Below is a small trained network, with its code and all its weights. Each question gives an input and a class and asks what happens when units are switched off, that is, made to give their printed mean instead of their output.

import numpy as np


def w(rows, s, z=0):
    codes = np.array(rows[::2]) - 128.0
    scale = np.full(codes.shape[1], s)
    scale[-1] = z or s
    return codes * scale


def norm(h):
    return h / np.sqrt((h * h).mean(-1, keepdims=True) + 1e-5)


def f(y):
    return y / 2 * (1 + np.tanh(0.7978845608 * (y + 0.044715 * y**3)))


def log_softmax(a):
    a = a - a.max(-1, keepdims=True)
    return a - np.log(np.exp(a).sum(-1, keepdims=True))


def net(x, mask):
    res = np.array(x, float).reshape(1, 6) / 4 @ E
    u = 0
    for l in range(4):
        y = f(norm(res) @ A[l][:, :-1].T + A[l][:, -1])
        res = res + np.where(mask[u : u + 9], y, B[l][:, -1]) @ B[l][:, :-1]
        u += 9
    return log_softmax(norm(res)[-1] @ U[:, :-1].T + U[:, -1])


A, B = {}, {}
E = w([
[131,123,128,126],'x0',
[133,124,136,128],'x1',
[130,124,132,126],'x2',
[119,122,10,84],'x3',
[116,152,160,237],'x4',
[167,255,150,129],'x5',
],0.0072)
A[0] = w([
[49,121,24,230,145],'L0N1',
[71,110,110,83,38],'L0N2',
[75,38,155,234,186],'L0N3',
[64,56,172,214,80],'L0N4',
[230,191,130,85,64],'L0N5',
[89,102,144,124,1],'L0N6',
[22,60,174,189,171],'L0N7',
[251,184,179,254,229],'L0N8',
[156,151,14,144,73],'L0N9',
],0.0074,0.0055)
B[0] = w([
[190,116,183,55,172],'L0N1',
[122,99,95,162,118],'L0N2',
[46,111,245,89,209],'L0N3',
[55,156,196,93,162],'L0N4',
[83,209,2,70,149],'L0N5',
[82,169,119,95,107],'L0N6',
[82,102,194,78,192],'L0N7',
[217,131,184,84,254],'L0N8',
[83,124,163,75,144],'L0N9',
],0.0068,0.0069)
A[1] = w([
[119,254,201,152,104],'L1N1',
[109,149,126,120,2],'L1N2',
[196,181,70,139,52],'L1N3',
[193,208,48,154,14],'L1N4',
[127,44,125,29,138],'L1N5',
[67,157,124,152,140],'L1N6',
[77,18,142,224,111],'L1N7',
[78,174,83,7,119],'L1N8',
[248,141,143,93,104],'L1N9',
],0.0066,0.0055)
B[1] = w([
[195,5,69,193,203],'L1N1',
[146,122,78,135,85],'L1N2',
[72,192,174,82,132],'L1N3',
[55,252,60,92,132],'L1N4',
[170,99,183,157,252],'L1N5',
[175,108,150,94,118],'L1N6',
[144,246,182,111,143],'L1N7',
[203,122,148,210,226],'L1N8',
[253,209,189,113,196],'L1N9',
],0.0055,0.0039)
A[2] = w([
[87,32,91,39,124],'L2N1',
[68,89,156,201,52],'L2N2',
[150,164,138,160,3],'L2N3',
[164,173,180,233,70],'L2N4',
[254,210,56,154,152],'L2N5',
[170,110,168,116,33],'L2N6',
[135,44,249,133,200],'L2N7',
[120,46,202,137,150],'L2N8',
[125,179,169,170,11],'L2N9',
],0.0097,0.0035)
B[2] = w([
[255,71,28,156,169],'L2N1',
[104,168,181,24,131],'L2N2',
[210,93,131,67,123],'L2N3',
[198,79,72,223,149],'L2N4',
[64,161,209,40,221],'L2N5',
[49,117,140,64,143],'L2N6',
[105,179,33,110,246],'L2N7',
[40,166,60,118,197],'L2N8',
[227,81,108,177,127],'L2N9',
],0.0066,0.011)
A[3] = w([
[77,87,81,19,139],'L3N1',
[88,125,204,152,144],'L3N2',
[158,241,145,130,188],'L3N3',
[176,161,212,224,55],'L3N4',
[197,216,125,150,254],'L3N5',
[142,198,60,130,42],'L3N6',
[114,131,191,151,162],'L3N7',
[1,99,120,204,102],'L3N8',
[181,185,105,92,14],'L3N9',
],0.0097,0.002)
B[3] = w([
[126,188,3,221,254],'L3N1',
[198,129,141,63,167],'L3N2',
[80,79,144,189,238],'L3N3',
[211,83,30,232,172],'L3N4',
[83,4,128,137,219],'L3N5',
[40,92,141,57,139],'L3N6',
[209,115,121,124,158],'L3N7',
[129,152,210,64,159],'L3N8',
[95,101,191,88,172],'L3N9',
],0.0074,0.0063)
U = w([
[45,180,73,47,49],'0',
[110,145,252,75,253],'1',
[202,89,70,168,160],'2',
],0.011,0.00061)

Each question gives the input, the list of numbers given to net, and the class t.
The units are the neurons (one row each of A and B). Each row of codes is followed by its name. A weight is (code - 128) times the scale printed after its matrix; where a second scale follows, it is the last column's (A, B and U).
mask holds one flag per neuron, layer by layer. A switched-off neuron (its flag False) gives its mean, the last column of its row in B, instead of its output. The means were averaged over made-up inputs and are rounded, as every weight is.
A unit's drop is (log p(t) with every unit on - log p(t) with that unit switched off) / (log p(t) with every unit on - log p(t) with every unit switched off).
The circuit of an input: a set's keep is (log p(t) with only the set's units on - log p(t) with every unit switched off) / (log p(t) with every unit on - log p(t) with every unit switched off). Starting from the 12 units with the biggest drops (on a tie, the unit counted first), units are removed one at a time, each time the one whose removal leaves the highest keep (on an exact tie, the one counted first), for as long as the keep stays at least 0.8.
circuit, biggest first: the units of the circuit, biggest drop first
unit that matters most: the unit with the biggest drop
k most important neurons: the k neurons with the biggest drops, biggest first
top k neurons in layer l: the k neurons of layer l with the biggest drops, biggest first
drop of u: that unit's drop, to one decimal
input [2,8,4,-4,-5,0], class 0: most important neuron	(L0N8)
input [5,-5,-8,0,-4,7], class 1: 4 most important neurons	(L2N7; L2N8; L1N8; L3N1)
input [-3,-8,6,-2,3,5], class 2: 2 most important neurons	(L3N4; L2N4)
input [-6,1,-3,-5,1,5], class 2: circuit, biggest first	(L3N4; L1N1)
input [-6,-7,-7,8,4,7], class 1: circuit, biggest first	(L2N7; L3N1)
input [2,2,-1,-2,8,1], class 2: 2 most important neurons	(L0N8; L2N5)
input [-7,-3,-5,-1,4,2], class 2: 3 most important neurons	(L0N8; L3N4; L2N4)
input [4,-3,1,-8,-3,-7], class 0: 3 most important neurons	(L2N7; L2N8; L3N1)
input [-7,5,-4,-4,-2,-4], class 0: 3 most important neurons	(L2N7; L3N1; L2N8)
input [6,3,-5,-6,-2,-6], class 0: 3 most important neurons	(L2N7; L2N8; L3N1)
input [4,8,3,7,8,2], class 1: 2 most important neurons	(L1N9; L0N1)
input [2,-5,-1,-6,1,2], class 2: top 2 neurons in layer 2	(L2N5; L2N4)
input [-7,3,-1,-7,-2,-8], class 0: 2 most important neurons	(L2N7; L2N8)
input [8,-8,6,6,6,2], class 1: unit that matters most	L1N9
input [-3,6,-8,-8,-6,-7], class 0: drop of L2N7	0.2
input [5,-2,2,0,-1,3], class 1: drop of L3N1	0.1
input [-3,-6,-7,-7,3,5], class 2: drop of L3N4	0.1
input [2,-6,0,-6,-2,0], class 0: drop of L2N7	0.7
